Below are the code and all the weights of a small trained network. Each question names an input and a class and asks about switching units off, where a switched-off unit gives its printed mean instead of its output.

import numpy as np


def w(rows, s, z=0):
    codes = np.array(rows[::2]) - 128.0
    scale = np.full(codes.shape[1], s)
    scale[-1] = z or s
    return codes * scale


def f(y):
    return np.maximum(y, 0)


def log_softmax(a):
    a = a - a.max(-1, keepdims=True)
    return a - np.log(np.exp(a).sum(-1, keepdims=True))


def net(x, mask):
    res = np.array(x, float).reshape(1, 7) / 4 @ E
    y = f(res @ A[0][:, :-1].T + A[0][:, -1])
    res = res + np.where(mask, y, B[0][:, -1]) @ B[0][:, :-1]
    return log_softmax(res[-1] @ U[:, :-1].T + U[:, -1])


A, B = {}, {}
E = w([
[128,128,128],'x0',
[127,128,128],'x1',
[128,129,128],'x2',
[13,115,112],'x3',
[136,26,144],'x4',
[128,128,130],'x5',
[109,142,248],'x6',
],0.016)
A[0] = w([
[117,138,202,159],'n1',
[131,91,130,144],'n2',
[160,133,168,138],'n3',
[169,137,176,139],'n4',
[143,7,143,161],'n5',
[162,125,86,160],'n6',
[121,164,119,200],'n7',
[116,233,115,254],'n8',
[82,115,70,153],'n9',
[96,117,87,145],'n10',
[161,136,173,133],'n11',
[142,16,142,160],'n12',
[158,136,173,128],'n13',
[55,126,118,182],'n14',
[228,133,106,194],'n15',
[186,127,75,177],'n16',
[137,60,137,148],'n17',
[51,133,187,54],'n18',
],0.017,0.0075)
B[0] = w([
[152,154,192,210],'n1',
[89,136,112,163],'n2',
[131,180,110,175],'n3',
[142,186,99,186],'n4',
[23,160,123,238],'n5',
[108,86,147,187],'n6',
[171,93,123,180],'n7',
[255,89,137,253],'n8',
[144,134,53,205],'n9',
[123,131,77,182],'n10',
[145,190,88,178],'n11',
[24,158,127,231],'n12',
[151,184,86,176],'n13',
[142,64,95,217],'n14',
[107,109,228,237],'n15',
[100,42,192,213],'n16',
[90,148,129,191],'n17',
[114,33,212,209],'n18',
],0.012,0.017)
U = w([
[187,58,191,250],'0',
[66,97,193,133],'1',
[198,104,11,169],'2',
[80,144,12,41],'3',
[212,216,131,85],'4',
[97,255,125,61],'5',
],0.0093,0.0021)

Each question gives the input, the list of numbers given to net, and the class t.
The units are the neurons (one row each of A and B). Each row of codes is followed by its name. A weight is (code - 128) times the scale printed after its matrix; where a second scale follows, it is the last column's (A, B and U).
mask holds one flag per neuron, in row order. A switched-off neuron (its flag False) gives its mean, the last column of its row in B, instead of its output. The means were averaged over made-up inputs and are rounded, as every weight is.
A unit's drop is (log p(t) with every unit on - log p(t) with that unit switched off) / (log p(t) with every unit on - log p(t) with every unit switched off).
The circuit of an input: a set's keep is (log p(t) with only the set's units on - log p(t) with every unit switched off) / (log p(t) with every unit on - log p(t) with every unit switched off). Starting from the 12 units with the biggest drops (on a tie, the unit counted first), units are removed one at a time, each time the one whose removal leaves the highest keep (on an exact tie, the one counted first), for as long as the keep stays at least 0.8.
units of the circuit, in order: the units of the circuit, biggest drop first
unit that matters most: the unit with the biggest drop
top k neurons: the k neurons with the biggest drops, biggest first
drop when u is switched off: that unit's drop, to one decimal
input [-4,8,8,0,2,3,-8], class 1: units of the circuit, in order	[n16 n8]
input [7,-1,4,0,0,-8,-7], class 0: units of the circuit, in order	[n16 n5]
input [3,-3,-4,1,2,1,-7], class 3: unit that matters most	n9
input [6,2,-2,-5,0,4,1], class 4: units of the circuit, in order	[n18 n4]
input [-3,4,0,-6,6,-3,0], class 1: top 2 neurons	[n15 n16]
input [2,1,5,-7,-7,-6,-1], class 0: top 2 neurons	[n16 n15]
input [6,1,-2,3,8,5,0], class 3: top 2 neurons	[n15 n16]
input [4,5,-7,4,1,2,-1], class 3: top 2 neurons	[n8 n15]
input [-7,-4,1,2,-4,-3,7], class 0: drop when n18 is switched off	0.7
input [8,-8,8,3,1,3,-4], class 3: drop when n8 is switched off	0.7
input [-1,-7,2,8,-2,2,2], class 0: drop when n18 is switched off	0.4
input [3,-7,-1,-6,7,2,-6], class 1: drop when n17 is switched off	0.0
